[[472, 324, 374, 641, 805, 619, 492],
 [541, 877, 35, 427, 848, 616, 600],
 [535, 713, 53, 358, 922, 577, 564],
 [614, 172, 573, 151, 637, 420, 508],
 [461, 265, 365, 511, 740, 657, 604],
 [666, 263, 316, 685, 692, 668, 444],
 [658, 280, 276, 680, 773, 701, 504],
 [372, 722, 208, 463, 932, 428, 678]] result: 722

[[3886, 5766, 4756, 6312, 5107, 8823, 4120, 5929, 5759, 5442, 4285, 4993, 8106, 8038],
 [4911, 8117, 8120, 3958, 5607, 4750, 6258, 5082, 8818, 4246, 5785, 5800, 5338, 4305],
 [3593, 6634, 5216, 5722, 3877, 5629, 8381, 7559, 3700, 5861, 4610, 6448, 5236, 8954],
 [4814, 6232, 5765, 8622, 3194, 7101, 4765, 5849, 3643, 6356, 8540, 6834, 3806, 5976],
 [6376, 5185, 4767, 4507, 7967, 8391, 4318, 5369, 4960, 6149, 5102, 8431, 5159, 5092],
 [3561, 6998, 8622, 6075, 4190, 5707, 5071, 6000, 6487, 7789, 3271, 7271, 4647, 5770]] result: 6998

[[6450, 1646, 6178, 3888, 5145, 5591, 4175, 5625, 2080, 5817],
 [4737, 2611, 5872, 3822, 8178, 5116, 3717, 4368, 2659, 5967],
 [3477, 5136, 1260, 3655, 5763, 7582, 3136, 4981, 4918, 5217],
 [4420, 2568, 6015, 5629, 7802, 5585, 4623, 4901, 2123, 5332],
 [1366, 2725, 3562, 6409, 2787, 4018, 5737, 4789, 4576, 2225]] result: 2725

[[-409, 60, -278, -685, 714, 11, 72, 444, -50, 355, 319, 628, 158],
 [-255, -31, 13, -654, 622, -394, -112, 497, 125, 279, 115, 656, -244],
 [149, -365, 150, 775, -367, 420, -369, -228, 59, -562, 168, 344, 204],
 [823, 701, 242, 4, 340, 494, 458, -177, 468, 518, -306, -570, 253],
 [-141, -10, 214, -520, 560, -543, -169, 486, 160, 227, 141, 655, -382],
 [505, 299, 587, 217, 1, 953, 912, 242, 582, 470, -315, -20, -33],
 [108, 109, 809, 162, 327, -559, -350, 83, 220, 1, 452, 661, -497],
 [200, -316, 204, 706, -566, 672, 667, 673, 368, 21, -244, 221, 162],
 [165, -18, 724, 597, 39, 0, -496, -386, 93, -365, 549, 567, -185],
 [36, 692, -302, 204, 538, -29, 398, 310, -172, 555, 821, -92, 933],
 [24, 682, -293, 201, 533, -16, 388, 305, -168, 542, 833, -85, 943],
 [309, -23, 485, 495, -308, 872, 934, 582, 513, 311, -277, 165, 14]] result: -23

[[30, 35, 20, 26, 29, 66, 28, 52, 39, 23, 48, 73, 47, 77],
 [50, 45, 54, 48, 46, 28, 49, 33, 40, 51, 30, 17, 37, 15],
 [41, 42, 42, 48, 49, 17, 43, 32, 39, 41, 42, 32, 38, 21],
 [48, 46, 49, 46, 48, 25, 51, 28, 42, 49, 38, 20, 37, 17],
 [34, 34, 25, 29, 32, 67, 24, 57, 40, 26, 52, 70, 46, 85],
 [45, 41, 38, 47, 49, 24, 38, 31, 35, 42, 40, 45, 40, 22],
 [34, 31, 23, 33, 32, 59, 30, 50, 40, 25, 47, 67, 43, 72],
 [47, 47, 48, 49, 48, 20, 47, 33, 38, 47, 36, 27, 34, 14],
 [31, 32, 21, 29, 29, 63, 26, 55, 37, 24, 52, 75, 46, 82],
 [36, 36, 24, 30, 33, 58, 30, 47, 42, 30, 50, 69, 45, 71],
 [33, 34, 20, 27, 33, 62, 26, 49, 37, 30, 46, 75, 51, 73],
 [46, 42, 41, 46, 51, 18, 43, 28, 41, 44, 41, 39, 35, 24]] result: 42

[[-612, -765, -640, -855, -671, -939, -809, -844, -599, -695, -582, -906, -517, -838],
 [-833, -711, -616, -772, -104, -782, -726, -841, -455, -701, -794, -736, -313, -828],
 [-802, -343, -686, -846, 188, -814, -872, -844, -288, -680, -699, -633, -521, -930],
 [-698, -803, -691, -913, -502, -858, -698, -746, -777, -718, -875, -883, -483, -884],
 [-742, -575, -769, -966, 526, -893, -837, -635, -339, -487, -813, -480, -610, -800],
 [-655, -790, -878, -753, -464, -805, -763, -643, -482, -682, -542, -857, -782, -792],
 [-413, -851, -816, -620, 544, -406, -824, -257, -482, -58, -706, -193, -537, -935],
 [-716, -796, -886, -845, -583, -892, -838, -824, -710, -736, -561, -833, -700, -990]] result: -796

[[30, 38, 8, -3, -23, 30],
 [-25, 15, 6, -6, -22, -25],
 [-8, 7, 7, -4, -4, -8],
 [-10, 13, 12, -6, -12, -10],
 [22, 33, 8, 8, -41, 22],
 [20, 17, 5, -1, -16, 20],
 [10, -19, -2, 2, 15, 10],
 [21, 11, 7, 18, 26, 21],
 [28, -2, 1, -4, 16, 28]] result: -2

[[489, 446, 660, 645, 379, 303, 484, 400, 510, 695, 524],
 [654, 453, 787, 529, 437, 510, 651, 455, 447, 578, 431],
 [632, 643, 816, 686, 317, 720, 405, 501, 693, 609, 613],
 [453, 581, 473, 750, 505, 987, 278, 714, 758, 453, 484],
 [541, 646, 556, 607, 529, 477, 397, 378, 560, 594, 705],
 [520, 683, 504, 390, 524, 573, 549, 755, 703, 569, 641],
 [481, 601, 350, 776, 737, 908, 221, 415, 554, 380, 572],
 [581, 551, 615, 283, 469, 210, 770, 597, 500, 644, 585],
 [412, 269, 489, 682, 552, 397, 497, 417, 377, 578, 313],
 [647, 500, 563, 503, 726, 428, 599, 218, 262, 480, 544],
 [549, 459, 623, 910, 584, 823, 237, 228, 451, 481, 455]] result: 459
---
Input: array([-123,  724,  438,  228, -483,  282, -575])
Output: -483
Input: array([53, 41,  2, 92, 26])
Output: 2
Input: array([854, 764, 475, 793, 169])
Output: 475
Input: array([29, 36, 27, 84, 70,  9, 42])
Output: 70
Input: array([234, 198,  36, 151, 120])
Output: 36
Input: array([6711, 2829, 9186, 2608])
Output: 2829
---
Q: [-60.9   0.0  53.8 -18.7]
A: 53.8
Q: [ 48.5 -57.2  53.4 -40.6 -20.7  14.0]
A: -20.7
Q: [-49.5  67.6  -8.0 -63.1 -27.5 -21.0]
A: -27.5
Q: [31.7 22.8 -7.5 63.6  2.0]
A: 63.6
Q: [ -5.2  31.4 -65.4  40.2 -34.6 -36.6]
A: -34.6
Q: [ 11.0   0.7  10.2  35.3 -12.0 -29.9 -49.9]
A: -29.9
Q: [ 54.2   0.6 -42.1  12.7  16.1 -41.1 -22.2]
A: -41.1
Q: [  0.9 -48.6  61.2 -21.9 -52.2  21.5  17.7]
A: 21.5
